Each row is followed by its group and then its class within the group.
-2 7 -4 -4 -21 11 -5 60 6 -10 -1 -15 -8 -15 -13 16 1 32 -15 -16 -9 -43 50 | U D
1 4 4 4 -13 3 -9 48 10 13 6 -6 -23 -5 -21 -8 26 33 -31 -21 -8 -52 58 | U D
-10 14 -3 4 10 17 -11 32 -16 -38 -5 -16 -5 -6 -6 15 3 -11 14 13 -8 30 -5 | L B
-4 12 10 3 -3 -6 8 51 17 -2 3 -14 -15 0 -28 9 3 11 -16 -19 -5 -40 30 | U T
-25 29 19 11 36 -14 18 65 22 -19 -8 -25 -3 12 -35 19 -15 -37 -10 -6 -6 9 -21 | J M
-10 13 2 -2 -20 -9 7 28 22 3 8 -1 -13 -1 -7 11 3 23 -16 -16 -3 -36 28 | U T
-2 2 -1 0 -15 -15 -9 46 15 10 -1 -3 -2 -21 -35 4 -5 3 -10 -27 -4 -29 27 | U T
-46 26 3 6 29 22 -13 59 2 -5 -10 -27 16 -31 -36 26 4 -13 -2 11 6 -9 -1 | J A
15 6 -12 3 -23 18 -28 36 -10 18 8 7 -27 -19 -25 -25 30 29 -14 -13 2 -20 56 | U D
-12 12 -9 -7 -10 18 -13 31 -11 -25 0 -8 1 -27 -11 31 0 7 5 16 -10 15 11 | L B
-18 24 2 3 14 12 -22 81 2 2 -9 -21 13 -36 -43 22 -2 -5 -5 2 11 -7 3 | J A
-17 11 6 3 21 -10 9 32 18 -7 2 -14 3 3 -23 14 -1 -8 -9 -5 -12 -1 -14 | J M
-3 7 0 2 -6 0 4 34 6 19 -3 -11 -1 -21 -26 -2 20 38 -32 -23 6 -68 52 | U T
1 2 -3 1 -11 -3 12 15 9 1 8 -8 -15 14 -3 -6 15 22 -20 -19 -13 -31 36 | U D
10 4 1 1 -23 -16 7 56 19 17 -1 -3 -19 -3 -27 -11 -6 25 -12 -30 -1 -42 39 | U T
-13 14 12 4 30 12 -5 45 1 21 -3 -12 15 -31 -28 6 -1 -16 -8 2 15 -11 -9 | J M
-13 10 3 1 5 -23 -11 46 20 12 4 -1 2 -19 -30 15 -14 -2 0 -2 1 10 -11 | J M
-20 27 9 2 2 25 -14 31 -15 -48 -11 -19 2 -9 -12 31 9 -9 8 17 -14 44 0 | L B
-10 23 -4 9 27 26 -10 22 -17 11 -4 -11 11 -20 -19 -8 36 -6 -19 11 8 -5 14 | L H
6 5 -17 5 -10 7 -6 5 -5 -9 -9 -3 -2 -20 -16 9 12 15 -17 -4 -6 -1 24 | L H
0 6 -15 6 -9 5 -21 37 -3 19 -9 -5 16 -41 -28 -5 -5 8 -10 0 18 -21 15 | J A
-1 9 5 -7 -9 18 -5 53 3 13 5 -1 -11 -14 -22 -3 23 30 -22 -10 -1 -52 52 | U T
0 21 6 12 12 -11 -2 53 5 9 -1 -8 -15 4 -40 -14 -3 -15 1 -10 3 10 -10 | J M
-12 17 1 9 26 20 -11 25 -18 -20 -5 -11 5 -8 -16 13 13 -19 1 23 -1 29 -11 | L B
-2 7 -3 -2 1 21 -10 -19 -22 -28 5 0 0 -4 7 8 27 0 6 17 -11 25 12 | L B
-28 8 32 0 7 -1 2 22 17 5 13 -12 9 -13 -11 25 10 17 -27 -8 -4 -25 21 | J M
-9 10 10 9 18 -10 13 35 10 -4 -21 -17 8 3 -20 10 -5 -12 1 -11 7 -18 -9 | J M
-2 1 -10 8 -4 16 -7 31 -1 3 -3 -9 -10 -14 -19 -5 10 20 -19 -2 -3 -23 35 | L H
-8 23 1 15 17 20 -19 82 -11 3 -7 -19 7 -35 -40 15 0 -4 -6 10 14 -7 10 | J A
-11 14 -22 -5 -18 25 -11 35 -26 -54 -10 -15 -9 -10 -6 32 4 -4 2 13 -18 14 18 | L B
1 10 -4 -4 -27 8 -5 48 -2 -15 3 -7 -17 -14 -15 19 11 38 -18 -16 -18 -37 52 | U D
7 1 10 -14 -25 -10 13 41 11 -7 -5 -5 -11 -3 -13 -5 10 32 -19 -30 -2 -71 52 | U T
-7 0 -1 -4 5 -6 -2 25 -3 4 -7 -16 11 -18 -17 1 12 13 -19 -7 6 -28 27 | L H
7 8 4 13 -17 4 3 33 9 -4 -6 -10 -25 12 -15 -12 20 26 -15 -23 -14 -37 41 | U D
-6 7 -6 1 -4 11 -19 10 2 -15 1 1 -6 -17 -9 10 7 2 -1 3 -10 41 16 | L B
-21 28 4 6 18 2 -24 93 10 10 -1 -19 3 -31 -56 23 -15 -5 -3 1 3 1 -1 | J A
-1 5 6 0 -9 1 10 15 9 6 16 -3 -16 9 -7 -9 38 27 -24 -15 -12 -43 48 | U D
-18 -7 10 -3 21 -14 9 38 7 -4 -11 -17 7 0 -25 11 0 -19 -7 -10 8 -2 -15 | J M
-5 6 -7 0 -7 38 -10 -6 -18 -34 5 -7 2 -10 1 20 14 12 1 14 -12 21 20 | L B
10 0 -6 -15 -27 0 0 18 9 -4 1 0 -12 -10 -12 -10 13 31 -12 -24 -9 -36 49 | U D
-1 8 7 1 -14 3 -7 52 4 0 2 -6 -13 0 -23 0 5 22 -10 -7 -5 -36 38 | U T
-11 8 -12 -5 -13 0 -20 19 -13 -30 -4 -1 0 -21 -7 25 0 9 8 12 -16 25 9 | L B
-25 12 0 3 14 -9 -13 44 8 -7 -1 -9 6 -20 -27 22 -7 -10 -1 -1 0 13 -7 | J M
-16 4 -8 3 -9 18 2 17 -4 -27 -11 -16 14 -23 -6 31 10 10 -5 7 -16 -4 21 | L B
-35 6 11 9 32 -17 9 30 30 17 6 -9 -7 5 -27 -5 3 -12 -18 -15 -6 1 -8 | J M
10 4 -7 -2 -20 15 -1 30 -15 -12 1 -3 -17 -4 -8 -7 23 31 -12 -13 -9 -41 57 | U D
18 13 -17 2 -30 14 -6 42 -12 5 -8 -6 -13 -10 -20 -26 23 32 -9 -20 -13 -51 57 | U D
12 4 -13 5 -9 6 6 -1 -17 -16 -13 -6 -3 4 -2 -24 20 -4 0 -7 -8 9 13 | L H
0 -1 -2 4 -12 -16 4 32 12 16 4 -6 -7 -10 -18 -13 11 29 -21 -27 -3 -52 38 | U T
9 12 -8 0 -4 16 -16 43 -18 -10 -7 1 -19 -9 -17 -16 18 2 4 1 -7 0 19 | L H
-14 18 3 -1 -8 10 -9 55 20 0 12 -10 -9 -17 -26 21 4 25 -20 1 -14 -27 34 | U T
-1 21 -2 8 11 0 -14 56 -8 -2 -18 -17 0 -15 -29 -4 8 -7 -1 0 3 3 0 | L H

Each row is followed by its group and then its class within the group.
25 13 3 -20 16 -27 13 19 37 -17 -7 1 -23 -9 50 31 -5 -36 -1 -22 -2 -1 -5 | (73) R
2 -4 -7 35 15 18 1 2 23 19 -18 -1 -4 17 32 11 -11 -36 2 9 5 2 -22 | (72) G
21 7 -14 12 13 16 31 20 28 -20 10 1 -18 -23 88 16 -14 -51 22 -31 -5 -3 4 | (73) R
7 11 -1 12 -1 10 -2 4 13 26 -25 1 2 10 13 19 -8 23 2 22 11 15 -6 | (72) Y
1 19 8 -3 15 3 -46 30 -1 3 -49 6 -17 2 17 27 18 26 -11 35 8 18 -2 | (72) G
17 15 27 -41 -9 20 -58 -20 -16 29 -48 16 -5 10 -7 13 -6 22 -1 -46 -5 -18 -49 | (78) E
14 -12 -2 -10 1 -33 -38 -58 5 14 23 19 5 -15 10 3 -14 -35 -1 -49 -8 -13 -3 | (78) E
-14 1 3 10 9 26 -22 8 0 -11 -31 19 -12 -1 58 15 -1 -33 -2 18 -11 5 26 | (72) G
15 11 12 -34 5 29 -88 -29 -1 1 -56 6 -20 0 14 17 0 12 -2 -21 -2 -41 12 | (78) E
12 1 -7 19 -2 -2 -32 -49 0 -2 -24 29 -13 -1 16 1 -27 -66 0 -52 -17 -1 1 | (78) E
-18 5 21 7 4 37 -57 8 0 -17 -50 3 -3 -1 45 3 5 26 -2 53 -2 -1 30 | (72) Y
-9 16 28 5 18 38 -28 33 13 -1 -39 8 43 -18 60 15 18 91 -7 51 23 0 -3 | (72) Y
-1 10 13 -5 25 37 -30 17 1 -16 -27 -3 -4 -4 42 12 2 37 -3 28 3 -11 2 | (72) G
24 -5 -15 19 3 -5 19 12 33 -2 10 5 -6 4 59 23 -29 -106 1 -47 -21 4 -1 | (73) R
-31 16 15 14 6 45 -43 43 -19 -14 -48 9 -5 -5 45 17 4 77 1 35 12 18 8 | (72) Y
24 4 -13 4 2 -20 20 6 12 -1 -6 15 -10 -19 30 15 -12 -13 -6 -43 -2 -1 -19 | (73) C
-17 9 -3 26 -10 11 -38 -8 16 -6 -44 12 -16 13 10 12 -3 -10 -16 10 -4 3 5 | (72) G
18 0 -3 4 -4 21 -13 2 15 12 -16 13 -10 -12 33 7 -2 -4 -5 -35 7 -2 -22 | (78) P
-29 17 -2 21 36 8 -9 8 11 -34 -17 5 -20 -9 83 19 -23 -84 -3 -16 -25 -3 14 | (73) R
-35 2 0 65 5 61 -23 36 24 -11 -14 0 -10 3 80 13 23 2 -6 6 -8 11 20 | (72) Y
26 2 5 9 -6 -6 -15 -16 11 5 -26 14 4 5 32 38 -29 -81 7 -40 -1 -21 -12 | (78) P
19 -2 -13 6 -2 1 36 22 8 5 -10 7 5 -5 33 15 -5 -20 7 -34 1 22 -7 | (73) C
31 -5 4 -16 0 -15 -30 -49 5 16 -23 20 -12 -29 26 -5 -28 -70 0 -40 -13 -12 -24 | (78) E
6 4 -6 -16 9 2 7 7 4 -20 -18 0 -11 -12 54 14 4 -12 4 -26 -8 7 2 | (73) C
27 1 1 -5 1 3 -1 -1 16 -14 3 0 -14 -6 14 6 -10 -44 15 -35 -12 -3 -9 | (73) C
-4 12 7 -37 4 16 -66 -38 -21 -14 -57 8 -11 4 27 5 1 -36 4 -24 -28 -23 19 | (78) E
3 11 20 -14 6 20 -53 19 11 9 -41 3 1 0 -5 13 2 56 -3 33 21 -31 -1 | (72) G
10 15 -11 -19 6 -22 16 4 19 -21 7 4 -10 -9 22 6 2 -34 1 -44 -4 -4 -12 | (73) C
28 -4 -7 -15 -3 -35 -54 -45 -4 26 -38 5 -10 -3 -4 1 87 20 3 -27 -11 -7 29 | (78) E
-20 2 1 29 -5 14 -36 2 -7 -8 -43 19 -4 16 13 10 -19 -11 -4 32 -10 19 10 | (72) G
-8 19 -27 0 17 16 -41 34 4 -18 -36 10 -9 8 35 12 -11 5 -9 43 -5 10 2 | (72) G
-12 1 -1 31 15 36 -22 15 -4 -18 -39 7 0 23 42 24 -10 -6 -9 32 -4 14 15 | (72) Y
19 4 3 -14 -1 10 8 5 0 -5 -32 3 -10 -4 36 19 -6 -31 -1 -35 -2 0 7 | (73) C
-24 7 7 38 4 12 -35 14 17 -7 -35 9 -9 -9 33 12 0 18 -4 29 -10 16 9 | (72) Y
-7 9 -12 26 3 34 -14 23 1 2 -27 0 -10 13 33 15 46 -14 0 20 7 -5 13 | (72) G
30 -1 -9 17 13 -3 34 -13 18 -10 1 4 -9 -13 48 11 -26 -73 -2 -47 -21 13 3 | (73) C
49 4 12 -28 -7 0 -45 -10 -5 15 -51 12 -7 -9 -15 12 -12 41 7 -33 12 -1 -6 | (78) P
4 -1 4 -6 9 17 -18 -6 2 7 68 5 -5 1 30 10 -9 -12 -4 14 1 2 33 | (72) G
-10 9 -1 -13 3 35 -24 -7 5 4 -40 -1 -1 19 9 6 -2 -3 5 15 -8 -1 20 | (72) G
-9 -1 -8 26 9 22 -16 7 1 -10 -32 5 -14 23 41 16 -22 -68 -8 10 -26 10 26 | (72) G
22 14 2 -33 13 -11 3 1 11 -6 5 5 -8 -8 26 23 0 -30 4 -16 11 6 -9 | (73) C
42 7 2 -29 12 8 -23 -26 17 -9 -11 4 -15 -14 39 13 0 6 6 -24 8 -11 -13 | (73) R
-1 9 6 -27 -3 7 -49 8 12 -12 -34 12 -14 -16 48 13 21 75 -4 -1 8 -3 -4 | (73) C
26 0 2 -5 -1 -23 -21 -29 5 22 -23 12 -4 -8 -11 8 -6 3 6 -21 3 -21 42 | (78) E
-15 2 -2 28 0 3 -17 7 11 -8 -17 1 0 12 21 11 -12 -23 1 43 2 -1 11 | (72) G
21 3 -2 -1 -16 -17 -14 -24 17 35 -38 32 -4 -4 16 22 -39 -77 2 -19 3 -14 -27 | (78) P
-25 6 -3 31 0 19 -4 24 11 -5 -23 -3 -11 3 28 17 0 7 -3 51 1 9 4 | (72) Y
31 5 -10 -4 -5 -7 -20 -38 27 14 -20 20 -5 -17 18 0 -10 -94 4 -62 3 -20 -10 | (78) E
12 -12 -10 33 -4 -1 11 -19 20 13 -7 2 0 10 28 8 -35 -106 22 -37 -8 1 -6 | (78) P
23 -1 -7 -18 -5 -3 -17 -27 10 11 -40 22 -1 5 9 12 -4 -36 -10 -52 5 12 -8 | (78) E

Each row is followed by its group and then its class within the group.
-12 7 36 -37 31 -26 15 -19 13 -3 -26 -8 5 -18 -2 -3 -3 24 1 19 11 -6 7 | Mez rup
-20 17 7 14 -25 14 -34 -7 27 6 -57 -39 -2 -6 -5 -16 10 5 11 1 -1 -44 0 | Mez zumar
-49 21 3 21 -46 7 -3 29 5 4 2 3 -15 3 1 -6 -9 -31 -16 -10 -51 -5 20 | nutat Bezot
-43 28 21 18 -14 -10 22 8 17 1 34 33 -18 -27 12 -15 -10 -23 -22 12 -22 -8 14 | nutat Bezot
-29 13 19 38 -26 -2 -16 -11 -4 2 -113 7 -39 -34 -13 -38 6 16 2 -30 -69 -50 19 | Mez funi
8 12 18 8 12 0 -16 -18 0 8 -44 4 -20 -5 -16 1 7 5 -6 6 -23 -14 8 | Mez funi
